Below are the code and all the weights of a small trained network. Each question names an input and a class and asks about switching units off, where a switched-off unit gives its printed mean instead of its output.

import numpy as np


def w(rows, s, z=0):
    codes = np.array(rows[::2]) - 128.0
    scale = np.full(codes.shape[1], s)
    scale[-1] = z or s
    return codes * scale


def f(y):
    return y / 2 * (1 + np.tanh(0.7978845608 * (y + 0.044715 * y**3)))


def log_softmax(a):
    a = a - a.max(-1, keepdims=True)
    return a - np.log(np.exp(a).sum(-1, keepdims=True))


def net(x, mask):
    res = np.array(x, float).reshape(1, 7) / 4 @ E
    y = f(res @ A[0][:, :-1].T + A[0][:, -1])
    res = res + np.where(mask, y, B[0][:, -1]) @ B[0][:, :-1]
    return log_softmax(res[-1] @ U[:, :-1].T + U[:, -1])


A, B = {}, {}
E = w([
[233,155,134,129,124,62,166,148,166,67,142],'x0',
[111,144,45,194,81,126,139,16,217,205,106],'x1',
[111,135,196,143,84,60,164,9,38,89,97],'x2',
[172,178,92,140,96,141,158,172,152,129,59],'x3',
[91,91,80,219,108,134,120,116,99,90,134],'x4',
[107,145,44,88,44,78,180,194,90,151,91],'x5',
[93,65,66,97,131,3,157,183,175,175,178],'x6',
],0.0079)
A[0] = w([
[145,178,122,54,90,158,113,83,57,115,80,235],'N0',
[101,153,142,144,159,168,128,35,55,139,8,245],'N1',
[180,194,70,69,126,131,129,153,160,182,76,251],'N2',
[163,85,210,131,206,139,94,137,150,29,207,203],'N3',
[74,121,88,116,154,115,171,150,79,161,186,122],'N4',
[137,209,83,38,142,194,121,214,170,133,147,142],'N5',
[120,92,102,54,58,17,200,158,105,119,130,166],'N6',
[60,1,61,145,137,146,99,126,123,184,220,159],'N7',
[82,84,147,138,85,123,155,149,61,96,123,204],'N8',
[160,141,162,136,127,183,127,189,149,91,98,173],'N9',
[140,133,224,122,144,194,42,75,125,97,142,205],'N10',
],0.0072,0.0032)
B[0] = w([
[76,79,120,211,124,110,172,125,58,184,232,220],'N0',
[126,87,127,176,158,102,241,82,95,219,181,254],'N1',
[119,32,44,44,129,69,150,188,73,140,159,215],'N2',
[237,218,119,170,216,210,115,94,148,4,93,235],'N3',
[106,20,175,128,164,73,183,239,96,81,181,158],'N4',
[159,36,96,98,239,121,51,137,190,161,2,216],'N5',
[236,155,22,217,41,192,253,161,6,136,168,228],'N6',
[34,60,122,100,227,133,44,110,211,9,213,194],'N7',
[132,167,104,173,144,160,148,153,168,125,176,190],'N8',
[178,91,44,126,159,147,48,166,143,161,124,188],'N9',
[212,66,123,132,184,150,187,54,80,158,163,231],'N10',
],0.006,0.0093)
U = w([
[83,171,183,57,106,62,34,123,86,104,40,4],'0',
[4,123,85,131,158,114,25,87,225,116,194,120],'1',
[159,167,38,185,103,154,171,123,57,160,173,237],'2',
[150,117,239,71,194,114,91,150,109,67,203,58],'3',
[214,187,130,114,193,160,65,100,151,80,112,140],'4',
[66,253,219,127,62,123,31,172,131,147,97,8],'5',
[83,115,184,91,135,44,133,30,118,242,131,94],'6',
[170,79,48,38,175,69,62,240,128,163,106,146],'7',
],0.0067,0.0034)

Each question gives the input, the list of numbers given to net, and the class t.
The units are the neurons (one row each of A and B). Each row of codes is followed by its name. A weight is (code - 128) times the scale printed after its matrix; where a second scale follows, it is the last column's (A, B and U).
mask holds one flag per neuron, in row order. A switched-off neuron (its flag False) gives its mean, the last column of its row in B, instead of its output. The means were averaged over made-up inputs and are rounded, as every weight is.
A unit's drop is (log p(t) with every unit on - log p(t) with that unit switched off) / (log p(t) with every unit on - log p(t) with every unit switched off).
The circuit of an input: a set's keep is (log p(t) with only the set's units on - log p(t) with every unit switched off) / (log p(t) with every unit on - log p(t) with every unit switched off). Starting from all 11 units, units are removed one at a time, each time the one whose removal leaves the highest keep (on an exact tie, the one counted first), for as long as the keep stays at least 0.8.
circuit, biggest first: the units of the circuit, biggest drop first
most important unit: the unit with the biggest drop
k most important neurons: the k neurons with the biggest drops, biggest first
drop of u: that unit's drop, to one decimal
input [-1,0,-6,4,-7,-3,-5], class 7: circuit, biggest first => (N2; N5)
input [-8,-7,2,-7,1,2,3], class 3: circuit, biggest first => (N4; N7)
input [-5,3,-3,7,-2,8,-7], class 7: circuit, biggest first => (N5; N2)
input [4,4,5,-8,-1,-4,8], class 1: 2 most important neurons => (N7; N10)
input [-7,4,4,-5,-1,5,4], class 1: 2 most important neurons => (N7; N10)
input [-6,0,-8,-8,-2,2,1], class 1: circuit, biggest first => (N7)
input [-6,-1,4,4,-7,-1,-7], class 6: circuit, biggest first => (N6; N1)
input [-6,0,-5,-4,2,-3,-5], class 4: circuit, biggest first => (N3; N0)
input [-3,-8,3,0,6,-1,0], class 4: 2 most important neurons => (N3; N6)
input [-3,5,-3,3,2,3,-2], class 1: 2 most important neurons => (N6; N10)
input [2,6,-4,-7,-8,-4,4], class 1: 2 most important neurons => (N7; N6)
input [2,1,-2,-2,-2,-4,5], class 1: circuit, biggest first => (N7; N6)
input [-6,-3,4,2,-7,0,7], class 2: 3 most important neurons => (N6; N5; N9)
input [0,-7,0,-1,-3,-7,-7], class 4: most important unit => N3
input [7,4,0,-2,4,-7,4], class 4: 2 most important neurons => (N3; N0)
input [-3,6,-3,8,-3,-5,6], class 7: 2 most important neurons => (N2; N0)
input [2,3,-8,6,4,-6,0], class 7: drop of N2 => 0.1
input [4,-7,2,-3,5,-4,3], class 4: drop of N3 => 0.6
input [1,4,0,5,-5,-3,-2], class 7: drop of N2 => 0.5
input [-8,7,-4,0,2,6,3], class 1: circuit, biggest first => (N7)
input [3,-3,6,7,3,-7,3], class 4: drop of N6 => 0.2
